Each row of numbers belongs to one of the objects below and depends on some of the facts about them. Some rows are named. Which object is each other row?

Named rows:
lemidrum: [-33 -22  -4  27  34   4 -54   2  18 -10 -17  37   3 -24  31  32 -12 -25
   8 -16 -11  18  -2 -13 -75  -3  -1   0 -17 -10 -23  11  -4 -10  -2  10
 -10 -24   1   2 -24 -11 -39  -9]
bruro: [-32  -8 -14  25  15   0 -34  13   9 -19 -36  96   3 -28  -2  12  -6 -48
  20 -18   2  14  -5   1 -90  26  -7  -6 -38  13  -7 -11  10 -13  16   4
  12 -30   4  10  13  -2  -6  -9]
klabasko: [ 12  17   0  -3 -15   0   8   5  -7   2  26 -42  -7   9  11 -37   9  11
 -20  18  -5 -52   5  18  29 -10 -12  -5  12 -16  34   3  -4  11 -37   9
 -15  35 -25   3 -46  13  49   9]
vofo: [  2  31  -5 -37 -12  -4  30  17 -15   5  23 -14  -3   8   4 -17   9   7
 -12  27  -3 -57   1  26  22   0  -7   0   9  -5  21  -6   6   7 -25  10
  11  27 -21 -11 -37  10  79   7]
vebrar: [-31 -18   6  29  18  -1 -30  -5  19 -10 -23 -28  10  -5   9  32 -17 -28
  16 -20 -10  31  -1 -16 -67 -19   3   3 -12   1 -19  -9  -8 -13 -11  16
 -20  -5   2 -19   0  -5 -37  -7]
skeplis: [ 15  16   3 -19   3   0   1  -7   5   5   1  -3   7   3 -15 -16   3   2
  -4 -22  -1   5  -2 -15   3  -2  13  -4  11   2  -7   0   0  -5  10 -22
  -7 -14  13 -23  17  12 -14  11]
flubom: [  5 -23  15   3   2  -5 -18  -9   7   8   4 -47   6  18 -17  14  -2  -1
  -1 -14   9   9  -3 -19  38  -6   9   5  20  10 -13   5  -5  -3   8  -3
   0 -20   9 -21   9  -7 -19   1]
potoklol: [  4   3   8  19  16  -3 -12 -14   8  12  15  -4   3   7 -10  23   1   6
  -2  -6   4   4  -6   1  24  -7  12   3   5   2 -10  13  -2  -1  18  -5
  19 -21  13 -28  -8 -24 -31  -4]
zutil: [  6  19  -7  -1 -14   4  20   4 -13   5  26 -36  -6   6  27   9  10  27
  -9  27  -8 -39   6  36  26 -18 -19   1  -2 -18  29  10   2  11 -36  16
   5  30 -18   4 -24 -11  47   0]
skimuk: [ 10  16  -3 -36 -39  -7  63  21 -24  -8  -4  -4  -7  12 -21 -30   7  -2
   1  22  12 -33   5  23  12  17 -19   0  -3  14  42 -30   9   9 -19   8
  20  38 -24  16   7  24  86   4]
tegar: [-32 -14 -16  16  42  -8   4  11  10 -17 -39  61  -2   0 -30 -31 -26 -52
   9 -14  13  13  -7  -9 -85  23   7  -6 -16  14  -6 -31   9 -14  17  -3
   5 -14  -6 -29   1  18 -13  -7]
nani: [  9 -10  16   6  -3  -1  -5  -8   0   6   1 -34   7   1  -4  29   5  10
   3 -14   4  15  -1 -17  30  -8   4   5   8   6 -15  11  -6  -1  11  -3
   2 -12  16  -3  10 -18 -31  -6]
drekon: [-26 -12 -19   6  32   3  30   2   3 -16 -40  66   0  -4 -13  -5 -27 -38
  19 -13   1  44   0   3 -95   6   3  -2 -28   7  -3 -28  12 -13  20  -1
   0   3   1 -13  39   7 -26 -12]
beles: [ 13  52 -16   4 -45  -2  24   7 -13  -4  14  12  -4   3 -11 -24  17   4
  -3  16   4 -39   4  51  11   6 -26 -10 -27   4  55 -10  14   5 -26  10
  25  25 -16  17  17   2  80   7]
stusikel: [ 14  18  -8 -41 -35  -2  59  20 -25  -9   0  30 -10  -1  -8 -35  12   2
  -2  24   7 -42   6  20  13  24 -21  -3  -4   2  40 -15   9  10 -10   3
  17  30 -26  36  -7  25  84   6]
tripak: [  4  -9  11  14  -9  -9 -26 -10  11   7   4 -34   6  16 -25   5   2   4
  -2  -8   6  17  -5 -16  38   3   8   1  13  18 -12   0  -7  -3   4  -1
   1 -19  13  -3  17   0 -12   8]
bedru: [-32 -36  -8  21  43   1 -37  -3  20  -7 -12  19   3  -2  13  12 -30 -29
   4 -18  -8  24  -5 -18 -73 -13  10   0   1 -10 -19  -5  -4 -12   2   5
 -18 -14  -3 -27 -21   4 -35  -2]
tripal: [  5 -22  16   4   2 -10   5   0   2   2 -11 -41   1  10 -27 -10  -5   2
  -2  -2  14  15  -2 -33  43  10  14   5  22  19 -20  -8  -9   2   7  -4
  -5  -6  10   7   7   9 -28  -1]
trofupa: [  9  16   8  -4 -50   5 -15   8 -12   1  21 -46  -1  -7  35  15  25  18
  -5  13 -13 -43   8  22  31  -7 -30   0  -7 -12  28  16  -5  10 -43  20
  -8  16 -15  37 -22  -7  62   3]
stotruk: [  9  -7  16   6   1  -2   1 -10   3   8  -1 -33   5   8  -8  26   1   8
   2  -7   4  17  -2 -11  30 -11   9   4  12   3 -15   6  -6  -1  14  -6
   5 -11  15 -10  16 -17 -34  -5]

How the objects are related:
{bafistar,bakel,bapil,bara,bedru,botris,briketris,drebros,drezok,dritrupul,drostin,faklal,finul,fivar,flopom,flubom,flupal,grigrer,kaba,kizun,klabasko,klakle,klegros,klenon,klustu,koluk,lanon,ledram,lemidrum,ligrol,malorik,meniba,nani,noplen,notram,nuskin,pasor,plebi,potoklol,rabul,radrak,rinar,rorur,stoskugru,stotruk,tetri,tiplofon,trofupa,tropak,trosiga,tudi,vebrar,zufu,zutil} κ a
{beles,biklon,bopleso,bruro,dibo,dredril,drekon,drozo,flibon,floklava,kiren,kosko,lugrutrak,plodramus,plubazer,sketusos,skimuk,stetremek,studris,stusikel,tegar,troskil,tuster,vodraplas,vustofla} κ c
{botok,danas,debrestel,drodrin,fakon,fluba,grofe,grupam,klosom,pluki,rostik,sesten,skeplis,sogrik,troze,vofo} κ d
{bredril,bremos,bridres,bropes,dobro,fidral,flalepi,flufle,flumos,gopler,guskul,kekufu,mibar,pebriger,pova,puvas,roken,sakik,skenur,skostos,stedro,stuplal,toflek,tripak,tripal,vosku,zenek,zibobri,zoki} κ b
bakel ψ bopleso,grupam
bopleso ψ ledram
botok ψ noplen
bredril ψ noplen,drostin
bremos ψ danas,bridres
bridres ψ trofupa
bropes ψ flubom
danas ψ nuskin
debrestel ψ noplen
drebros ψ ligrol
dredril ψ plubazer,botok,nani
drekon ψ stotruk
drezok ψ grupam,tripak,zenek
dritrupul ψ skimuk,rinar
drodrin ψ floklava,vodraplas
drostin ψ pebriger,sakik
faklal ψ vebrar
finul ψ tripal,stotruk,nuskin
fivar ψ bridres,klakle
floklava ψ potoklol
grofe ψ lanon,fidral,tuster
kaba ψ tripak
kizun ψ flopom,ledram
klabasko ψ flopom,fakon
klakle ψ bopleso,lanon
klegros ψ kosko
klustu ψ puvas
kosko ψ rorur
lanon ψ toflek,zenek
ledram ψ tropak,lugrutrak,stedro
lugrutrak ψ troze,trofupa
noplen ψ zenek,klegros
notram ψ skeplis
nuskin ψ drostin,klegros
pasor ψ debrestel,bropes,zibobri
pebriger ψ vebrar
plebi ψ zufu,drozo
plubazer ψ nuskin,tuster
pova ψ noplen,lugrutrak
rabul ψ tripal
radrak ψ stuplal
rinar ψ grupam
sakik ψ stetremek
sesten ψ lugrutrak
skenur ψ stotruk,dritrupul
skeplis ψ grupam,klenon,kizun
skimuk ψ nuskin
skostos ψ flalepi,stuplal,lemidrum
stetremek ψ vebrar
stotruk ψ flubom
stuplal ψ bruro,troze
stusikel ψ koluk,pova
tetri ψ stuplal,guskul
tiplofon ψ flupal,trofupa,fivar
tripal ψ drostin
trosiga ψ tetri,bruro
tudi ψ klabasko,flopom,beles
tuster ψ bredril
zenek ψ klenon,stetremek,drostin
zibobri ψ tripak,klustu
zoki ψ briketris
zufu ψ noplen
φ g <- bafistar,bara,dobro,drozo,fidral,flibon,gopler,grupam,klabasko,klosom,malorik,pova,tegar,tripal,vosku
φ e <- bakel,beles,biklon,bopleso,botok,bredril,bridres,bropes,bruro,danas,debrestel,drebros,dredril,drekon,drezok,dritrupul,drodrin,drostin,faklal,finul,fivar,flalepi,flopom,fluba,flufle,flupal,grigrer,grofe,guskul,kaba,kekufu,kiren,klakle,klegros,klenon,lanon,ledram,lemidrum,ligrol,lugrutrak,nani,noplen,notram,pebriger,plebi,plubazer,pluki,potoklol,rinar,roken,rorur,sogrik,stedro,stetremek,stoskugru,stotruk,stuplal,tetri,tiplofon,trofupa,tropak,troskil,troze,tudi,vebrar,vodraplas,zenek,zibobri,zufu,zutil
φ f <- bapil,bedru,bremos,briketris,fakon,floklava,flubom,flumos,koluk,mibar,nuskin,pasor,puvas,rabul,rostik,sesten,skenur,skeplis,sketusos,skostos,studris,tripak,trosiga,tuster,vustofla,zoki
φ h <- botris,dibo,kizun,klustu,kosko,meniba,plodramus,radrak,sakik,skimuk,stusikel,toflek,vofo
{bafistar,bakel,bapil,bopleso,botok,botris,bridres,briketris,bropes,drebros,fakon,finul,fivar,flibon,flopom,flubom,flupal,grofe,guskul,kekufu,klakle,klenon,klosom,klustu,koluk,kosko,lanon,ligrol,lugrutrak,mibar,nani,noplen,pasor,pebriger,plebi,plubazer,pluki,potoklol,pova,radrak,rorur,rostik,sakik,skenur,skeplis,stoskugru,stotruk,tetri,tiplofon,tripak,tripal,tropak,troskil,tuster,vosku,vustofla,zenek} ω 135
{bara,bedru,bredril,bruro,danas,dibo,dobro,drekon,drostin,drozo,faklal,floklava,flufle,flumos,grigrer,kiren,ledram,lemidrum,nuskin,rabul,skostos,sogrik,stetremek,studris,stuplal,tegar,tudi,vebrar,zufu} ω 948
{beles,biklon,bremos,debrestel,dredril,drezok,dritrupul,drodrin,fidral,flalepi,fluba,gopler,grupam,kaba,kizun,klabasko,klegros,malorik,meniba,notram,plodramus,puvas,rinar,roken,sesten,sketusos,skimuk,stedro,stusikel,toflek,trofupa,trosiga,troze,vodraplas,vofo,zibobri,zoki,zutil} ω 206

Which object is each row?
No name comes twice in this set of rows, the named rows included.
[-32 -21 -11  22  42   3 -24  -7  18  -6 -12  19   3  -9  19  22 -23 -19
   7 -12 -13  27  -3 -11 -71 -22   5   1 -10 -11 -19  -4  -5 -11   0   5
 -17  -6   0 -23 -12 -10 -48  -9] => grigrer
[  4  -8  13  -3  21  -7  -4  -6   7   7   9   1  -3   8 -14   1  -2   0
  -8 -10  10   0  -8 -28  32  -1  20   2  25   7 -15   4  -7  -1  20 -10
  13 -12   3 -20 -25   0 -19   2] => botris
[  6  35 -21 -29  -9   4  47  10 -17   6  28  -2  -5   7  19  -7   7  24
  -9  32 -10 -45   6  50  11 -13 -10  -1  -8 -18  25   4  11   9 -22   7
  12  30 -13 -13 -14  -8  52   0] => drodrin
[  9  28  -4 -39 -35   3  45  12 -22   3  14 -49   2   5  11   4  16  16
   0  23 -10 -40  11  34  20  -6 -14   2  -7 -10  22  -3  11   9 -36  14
   0  35  -8   2   3  -1  59  -1] => debrestel
[  5 -17  16   1  -3  -1 -37  -7   6   4   6 -13   3   3  -2  12   6   3
  -1 -15   4   3  -2 -21  31   4   6   2  17   4 -12  17  -7  -2  13  -8
  -4 -23  11   6  -4  -6 -12   2] => koluk
[  5  39   0 -23 -45   5 -14  19 -15  -1  19 -15   1 -17  26  14  29  13
  -1  18 -14 -60   8  33  21   8 -27  -2 -14  -9  19  13   6  10 -35  15
   0   6  -8  25 -20  -6  74   1] => troze
[ 12   2   4 -10  -9   0  45   0 -10  -5 -24  35   0   0 -29   1   4  -1
  14 -10  17  24   0  -3   7  19   3   0 -10  22   0 -14   9  -2  32 -15
  24 -12  14   4  58  -3 -11  -8] => plubazer
[-32 -34  -3  22  49  -2 -25   1  18  -8 -20  12   1  -1   1  -6 -26 -35
  -1 -15  -2  15  -6 -25 -64  -5  15  -1   4  -5 -22 -10  -5 -12   0   5
 -22  -9  -6 -33 -36   8 -41  -5] => bara
[  5  42 -14 -24 -17   3  29  12 -18   7  24 -22  -2   6  16   5  15  16
  -6  27 -10 -46   6  43  21  -7 -13  -1  -8 -13  24   4  10   9 -27  11
  12  25 -11  -4 -13  -5  61   0] => fluba
[  8  44   9 -18 -39  -6  21  17 -12  -3  12 -79   4  14 -13 -26  18   0
 -10   7  -5 -61   4  21  27  -6 -14  -4   7   0  28 -12   3   6 -48  16
 -12  25 -14 -11 -21  19  77   9] => grupam
[ 12 -19  18  -2  -1  -3 -18   3   1   1 -10  -4  -1  -3 -11 -19   3   3
  -4  -5   9   9  -2 -35  32  22   9   2  14  11 -21   6 -10   4  16 -12
 -11 -15  10  29  -5  12 -31   2] => pova
[  6  12   6 -17 -42  -5   9  13  -9  -3  18 -50  -5   7   5 -16  14  19
  -8  31  -5 -31   4   6  45   2 -17   1  11   4  23  -7  -8  11 -43  20
  -8  38 -22  36 -25  18  66  14] => toflek
[  5 -11  15  -7  -2  -9   2  -2   6   2  -2 -17   2   9 -23  -7  -3   5
  -1  -1   6  20  -5 -35  32   7  12   4  22  18 -18  -7  -8   0  13  -7
  -1   0   7   5   3  13 -23   6] => sakik

The same objects again, as new rows of numbers:
Known rows:
troskil: [ 24 -58 -23  12 -48  34   3 -70   2 -22 -13  34  23 -34  53]
kiren: [ -6 -44 -33  20 -22  19 -16 -45  -1 -18 -19  43  46 -31  44]
sogrik: [ -1 -24 -33  55 -12  -2  -2 -40  36 -41  -5  25 -16  -8  19]
klegros: [ -2 -15  -9  15 -19  13  15  17  -3 -25 -36  -7  21  -9  19]
beles: [ 22 -36 -28   6 -23  22   2  16  12 -20 -57   7  71 -31  34]
drezok: [-13  -5  -8  10 -26   5  16  10 -15 -25 -32  -4  18  -8  16]
potoklol: [ 25 -35   5  34 -54  56   6 -31  34 -14   5  42 -13 -12  50]
tudi: [-19 -35 -19  29  -6  23  -8 -27  -1 -31  -3  31  -6 -15  37]
sketusos: [  9 -17 -19  25 -40  13   8  -4 -25 -16 -67   5  63 -30  29]
zibobri: [ 22   8 -20  22 -15   2  16   3  11 -35 -35  -3  26 -19   0]
stotruk: [ 11 -47  -8  23 -34  36  11 -51   5 -35   3  25 -25 -19  44]
flupal: [ 23 -62  -9  29 -25  44  11 -42  23 -27   1  20 -16 -24  52]
studris: [  0 -40 -29  43 -25  23 -16 -48 -16 -20 -34  41  39 -36  47]
fidral: [ 26 -26 -43  27 -26  10   8  27  17 -11 -37  -2   8 -39 -12]
botris: [ 32 -79  -9  29 -32  46  -3 -52  -6 -12   2  13 -28 -11  28]
rinar: [ -5 -11  -8  16 -22  12  14  18  -3 -25 -35  -5  21 -10  20]
trofupa: [  3 -22  -9  21 -14  17  13  27  13 -18 -35 -11  26 -14  25]
koluk: [ 26 -59  -3  50 -28  49  10 -41   6 -29 -15  20 -23 -29  56]
briketris: [ 19  -8 -70  59 -71  91 -13 -54   8 -36   0 -45 -10 -10  69]
flubom: [ 24 -55  -5  45 -30  48   9 -44   2 -36 -18  23 -26 -27  53]

Which object is each row?
No name comes twice in this set of rows, the named rows included.
[ 33 -15 -13  47 -37  22  16 -77 -10 -46 -11  28 -28 -31  26] => skenur
[  8  70 -79  52 -65  41  -4 -21 -16 -38 -32 -70  33  -2  14] => zoki
[ 12 -38  -9  22 -19  18   0  15 -19  -4 -37 -15  18  -2   2] => meniba
[ 14 -42 -11  21 -16  22   0  18 -16  -8 -39 -14  17  -3   3] => kizun
[ -4  -9 -15  75 -12  -5   7 -62  -2  -2  -6  13  10 -32  24] => skostos
[ 16 -36 -21   4 -37  10  -4 -12 -38   4 -52   4  59 -14   1] => stusikel
[ 23  -1  -9  11 -59  26  -2  13  14   0 -49  28  78 -18  26] => vodraplas
[  8   5 -13  53 -35 -18  25  -8  -3 -36 -51 -10   4  -5  -2] => sesten
[ 10 -39  -2  38 -41  38  12 -58 -23 -38 -11  26 -35 -21  45] => pasor
[ -7 -52 -25  37 -21  12  -8 -46  19  16 -12  24  59 -37  55] => bruro

